Below are the code and all the weights of a small trained network. Each question names an input and a target symbol and asks about switching units off, where a switched-off unit gives its printed mean instead of its output.

import numpy as np


def w(rows, s, z=0):
    codes = np.array(rows[::2]) - 128.0
    scale = np.full(codes.shape[1], s)
    scale[-1] = z or s
    return codes * scale


def f(y):
    return np.maximum(y, 0)


def softmax(a):
    e = np.exp(a - a.max(-1, keepdims=True))
    return e / e.sum(-1, keepdims=True)


def log_softmax(a):
    a = a - a.max(-1, keepdims=True)
    return a - np.log(np.exp(a).sum(-1, keepdims=True))


def net(x, mask):
    ids = ['γδημξπσφψω'.index(c) for c in x.split()]
    T = len(ids)
    res = E[ids] + P[:T]
    u = 0
    for l in range(2):
        q, k, v = (res @ M[l].T for M in (Q, K, V))
        z = softmax(np.where(np.tri(T) > 0, q @ k.T / 3**0.5, -1e9)) @ v
        res = res + np.where(mask[u], z, O[l][:, -1]) @ O[l][:, :-1]
        u += 1
        y = f(res @ A[l][:, :-1].T + A[l][:, -1])
        res = res + np.where(mask[u : u + 8], y, B[l][:, -1]) @ B[l][:, :-1]
        u += 8
    return log_softmax(res[-1] @ U[:, :-1].T + U[:, -1])


Q, K, V, O, A, B = {}, {}, {}, {}, {}, {}
E = w([
[142,197,139,86],'γ',
[153,152,119,110],'δ',
[155,165,129,98],'η',
[152,149,123,99],'μ',
[172,192,138,145],'ξ',
[149,233,141,137],'π',
[152,157,122,93],'σ',
[116,247,138,68],'φ',
[154,98,91,166],'ψ',
[61,109,69,67],'ω',
],0.013)
P = w([
[157,132,102,79],'0',
[177,180,63,176],'1',
[157,117,172,134],'2',
[138,116,42,91],'3',
[151,164,63,192],'4',
[107,107,184,120],'5',
[149,101,90,40],'6',
[156,178,111,190],'7',
[74,91,199,145],'8',
[159,137,108,9],'9',
],0.016)
Q[0] = w([
[146,157,205,181],'0.h0',
[48,141,105,189],'0.h0',
[87,99,233,244],'0.h0',
],0.011)
K[0] = w([
[232,150,110,32],'0.h0',
[96,155,3,111],'0.h0',
[245,138,12,109],'0.h0',
],0.011)
V[0] = w([
[166,2,89,195],'0.h0',
[231,162,173,208],'0.h0',
[22,242,98,177],'0.h0',
],0.0078)
O[0] = w([
[229,37,151,130,2],'0.h0',
[121,110,220,140,58],'0.h0',
[41,104,109,255,163],'0.h0',
],0.0095,0.0046)
A[0] = w([
[88,17,117,73,122],'0.n0',
[171,129,108,172,25],'0.n1',
[86,137,128,72,44],'0.n2',
[75,88,210,124,120],'0.n3',
[160,93,254,129,170],'0.n4',
[72,134,189,92,253],'0.n5',
[133,131,167,54,206],'0.n6',
[154,175,160,125,221],'0.n7',
],0.0086,0.0039)
B[0] = w([
[187,61,93,82,191],'0.n0',
[62,159,162,119,137],'0.n1',
[129,95,69,93,201],'0.n2',
[150,226,23,57,160],'0.n3',
[14,233,54,138,154],'0.n4',
[99,2,153,176,253],'0.n5',
[153,84,203,125,232],'0.n6',
[177,141,86,212,229],'0.n7',
],0.0074,0.0051)
Q[1] = w([
[79,77,254,184],'1.h0',
[124,55,223,138],'1.h0',
[159,181,85,162],'1.h0',
],0.0084)
K[1] = w([
[202,226,9,92],'1.h0',
[253,215,81,110],'1.h0',
[130,8,146,112],'1.h0',
],0.0061)
V[1] = w([
[35,33,171,16],'1.h0',
[78,246,232,56],'1.h0',
[138,207,254,71],'1.h0',
],0.0044)
O[1] = w([
[96,90,17,57,147],'1.h0',
[159,198,192,2,79],'1.h0',
[92,253,159,63,5],'1.h0',
],0.007,0.0032)
A[1] = w([
[66,157,44,137,21],'1.n0',
[165,139,127,55,133],'1.n1',
[212,124,153,173,251],'1.n2',
[125,100,119,166,254],'1.n3',
[78,171,100,156,129],'1.n4',
[116,43,104,69,207],'1.n5',
[137,123,86,255,68],'1.n6',
[224,164,93,66,21],'1.n7',
],0.0095,0.0048)
B[1] = w([
[197,71,122,118,236],'1.n0',
[200,171,129,84,172],'1.n1',
[42,51,204,90,173],'1.n2',
[68,166,84,128,211],'1.n3',
[159,52,114,106,202],'1.n4',
[129,202,189,186,254],'1.n5',
[129,157,203,48,218],'1.n6',
[247,91,158,255,173],'1.n7',
],0.0092,0.0096)
U = w([
[140,131,144,118,72],'γ',
[131,58,103,41,149],'δ',
[85,166,123,204,240],'η',
[149,139,100,191,86],'μ',
[139,151,140,123,82],'ξ',
[98,113,184,93,223],'π',
[153,63,162,136,2],'σ',
[140,159,143,107,93],'φ',
[109,249,93,83,165],'ψ',
[147,151,149,119,79],'ω',
],0.014,0.0053)

Each question gives the input, a string of symbols that net reads in full, and the target symbol t.
The units are the heads (3 rows each of Q, K, V and O) and the neurons (one row each of A and B). Each row of codes is followed by its name. A weight is (code - 128) times the scale printed after its matrix; where a second scale follows, it is the last column's (O, A, B and U).
mask holds one flag per unit, layer by layer, with each layer's heads first. A switched-off unit (its flag False) gives its mean, the last column of its rows in O or B, instead of its output. The means were averaged over made-up inputs and are rounded, as every weight is.
A unit's drop is (log p(t) with every unit on - log p(t) with that unit switched off) / (log p(t) with every unit on - log p(t) with every unit switched off).
The circuit of an input: a set's keep is (log p(t) with only the set's units on - log p(t) with every unit switched off) / (log p(t) with every unit on - log p(t) with every unit switched off). Starting from the 12 units with the biggest drops (on a tie, the unit counted first), units are removed one at a time, each time the one whose removal leaves the highest keep (on an exact tie, the one counted first), for as long as the keep stays at least 0.8.
circuit, biggest first: the units of the circuit, biggest drop first
unit that matters most: the unit with the biggest drop
top k neurons: the k neurons with the biggest drops, biggest first
top k neurons in layer l: the k neurons of layer l with the biggest drops, biggest first
input ω ω ψ ξ, target σ: top 3 neurons	(1.n2 1.n7 0.n5)
input π ω ω γ, target μ: top 2 neurons	(1.n7 1.n6)
input μ η φ φ γ γ μ η η, target η: circuit, biggest first	(1.n6 1.n0)
input φ π φ ω η, target δ: top 4 neurons in layer 1	(1.n5 1.n4 1.n0 1.n6)
input μ ω π φ ω ψ ω φ μ, target η: top 3 neurons in layer 0	(0.n3 0.n5 0.n7)
input π γ π ω ω, target δ: top 2 neurons	(1.n0 1.n6)
input σ μ ψ π, target σ: circuit, biggest first	(0.h0 1.n7)
input ξ ω φ φ, target δ: top 3 neurons	(1.n5 1.n4 1.n0)
input γ φ ω ω γ μ ω η, target δ: unit that matters most	1.n5
input φ η ω φ ω γ, target η: circuit, biggest first	(0.h0 1.n6)
input φ φ ω ψ, target μ: top 4 neurons	(1.n7 1.n5 0.n7 0.n5)
input δ π ω μ ψ, target δ: circuit, biggest first	(1.n5 1.n6)
input ω σ ξ ω η ω μ, target μ: circuit, biggest first	(0.h0 1.n7 1.n6 0.n5)
input σ ψ ω ω, target μ: top neuron in layer 0	(0.n0)
input ω φ φ, target η: top 2 neurons	(1.n0 0.n5)
input ω η ω π ω γ ω ψ ψ μ, target σ: circuit, biggest first	(0.h0 1.n7)
input ω φ ω ξ, target μ: circuit, biggest first	(1.n7 0.h0 0.n5)
input μ ω δ, target π: circuit, biggest first	(1.n2 1.n7 1.n0)
input ω γ σ, target π: top 2 neurons in layer 0	(0.n6 0.n5)
input ξ η σ γ π γ φ ω γ ω, target ψ: circuit, biggest first	(1.n5 1.h0)
input μ σ φ μ φ η γ ω σ, target η: unit that matters most	0.n5
input ω ω ξ, target π: top 2 neurons	(1.n2 1.n6)
input φ η φ, target η: top 4 neurons	(0.n5 1.n0 1.n6 1.n1)
input ω φ ω π, target μ: circuit, biggest first	(0.h0 1.n7 1.n6)
input φ ω η γ δ ψ ξ π ξ φ, target π: circuit, biggest first	(0.h0 0.n6 0.n5)
input η π ω ω ω φ ω μ ξ ω, target π: circuit, biggest first	(0.h0 0.n5 0.n6 1.h0)
input ω φ ω μ δ ψ, target π: unit that matters most	1.h0
input ω ξ ψ, target π: circuit, biggest first	(1.n6 1.h0 1.n2)
input γ ω ξ, target π: circuit, biggest first	(1.n2 1.h0 1.n7)
input φ ω ψ ω, target σ: top 2 neurons in layer 0	(0.n0 0.n6)
